Here is a tiny trained network, its code and every weight. The questions are about switching its units off for an input and a class, where a switched-off unit gives its printed mean instead of its output.

import numpy as np


def w(rows, s, z=0):
    codes = np.array(rows[::2]) - 128.0
    scale = np.full(codes.shape[1], s)
    scale[-1] = z or s
    return codes * scale


def f(y):
    return np.maximum(y, 0)


def log_softmax(a):
    a = a - a.max(-1, keepdims=True)
    return a - np.log(np.exp(a).sum(-1, keepdims=True))


def net(x, mask):
    res = np.array(x, float).reshape(1, 6) / 4 @ E
    y = f(res @ A[0][:, :-1].T + A[0][:, -1])
    res = res + np.where(mask, y, B[0][:, -1]) @ B[0][:, :-1]
    return log_softmax(res[-1] @ U[:, :-1].T + U[:, -1])


A, B = {}, {}
E = w([
[128,128,127],'x0',
[3,51,62],'x1',
[128,130,128],'x2',
[118,27,243],'x3',
[130,128,128],'x4',
[250,57,43],'x5',
],0.0075)
A[0] = w([
[2,143,120,195],'n0',
[107,64,67,13],'n1',
[86,63,54,169],'n2',
[87,11,240,229],'n3',
[36,134,129,107],'n4',
[158,47,223,159],'n5',
[115,163,147,192],'n6',
[100,76,79,70],'n7',
[96,246,223,251],'n8',
[197,98,153,232],'n9',
[234,130,118,46],'n10',
],0.016,0.0025)
B[0] = w([
[142,216,144,244],'n0',
[146,85,171,175],'n1',
[179,126,181,204],'n2',
[4,97,164,252],'n3',
[100,176,124,206],'n4',
[110,70,57,208],'n5',
[150,122,147,160],'n6',
[164,104,161,174],'n7',
[192,66,190,231],'n8',
[114,122,92,180],'n9',
[64,176,106,187],'n10',
],0.033,0.015)
U = w([
[252,101,153,173],'0',
[24,202,110,254],'1',
[127,2,167,61],'2',
[86,93,8,42],'3',
[149,248,136,41],'4',
],0.0095,0.0057)

Each question gives the input, the list of numbers given to net, and the class t.
The units are the neurons (one row each of A and B). Each row of codes is followed by its name. A weight is (code - 128) times the scale printed after its matrix; where a second scale follows, it is the last column's (A, B and U).
mask holds one flag per neuron, in row order. A switched-off neuron (its flag False) gives its mean, the last column of its row in B, instead of its output. The means were averaged over made-up inputs and are rounded, as every weight is.
A unit's drop is (log p(t) with every unit on - log p(t) with that unit switched off) / (log p(t) with every unit on - log p(t) with every unit switched off).
The circuit of an input: a set's keep is (log p(t) with only the set's units on - log p(t) with every unit switched off) / (log p(t) with every unit on - log p(t) with every unit switched off). Starting from all 11 units, units are removed one at a time, each time the one whose removal leaves the highest keep (on an exact tie, the one counted first), for as long as the keep stays at least 0.8.
units of the circuit, in order: the units of the circuit, biggest drop first
most important unit: the unit with the biggest drop
top k neurons: the k neurons with the biggest drops, biggest first
drop when u is switched off: that unit's drop, to one decimal
input [-4,-4,-4,0,2,6], class 1: top 2 neurons	(n10 n8)
input [-5,-6,2,-2,-8,5], class 1: units of the circuit, in order	(n10)
input [-1,-2,2,1,6,2], class 3: units of the circuit, in order	(n0 n3 n8)
input [7,1,0,6,-3,0], class 1: top 4 neurons	(n8 n3 n1 n2)
input [-7,4,0,-2,2,0], class 4: units of the circuit, in order	(n8 n3)
input [-2,5,-7,-3,0,0], class 4: top 2 neurons	(n8 n0)
input [-7,-5,-4,-2,4,8], class 1: top 2 neurons	(n10 n5)
input [-6,1,-1,-4,-6,-1], class 4: units of the circuit, in order	(n3 n8)
input [-4,-7,-7,1,-8,-4], class 2: top 2 neurons	(n0 n2)
input [-8,-6,-6,-3,4,0], class 0: top 2 neurons	(n3 n0)
input [4,8,1,-4,6,-1], class 4: top 2 neurons	(n0 n8)
input [-5,0,-2,-4,-3,0], class 0: top 3 neurons	(n3 n0 n10)
input [0,-6,2,-1,6,6], class 1: top 2 neurons	(n10 n5)
input [8,0,-6,2,0,-8], class 2: top 2 neurons	(n8 n10)
input [3,-5,5,1,6,-6], class 2: most important unit	n0
input [1,0,5,-4,-1,-1], class 0: top 4 neurons	(n3 n10 n0 n4)
input [-2,-4,-6,3,1,2], class 3: top 2 neurons	(n0 n5)
input [0,-2,5,3,5,-5], class 2: drop when n8 is switched off	1.6
input [4,-5,-3,0,-8,-5], class 0: drop when n3 is switched off	1.0
input [1,5,1,-4,2,0], class 4: drop when n8 is switched off	1.0
input [0,-7,8,4,0,3], class 3: most important unit	n5
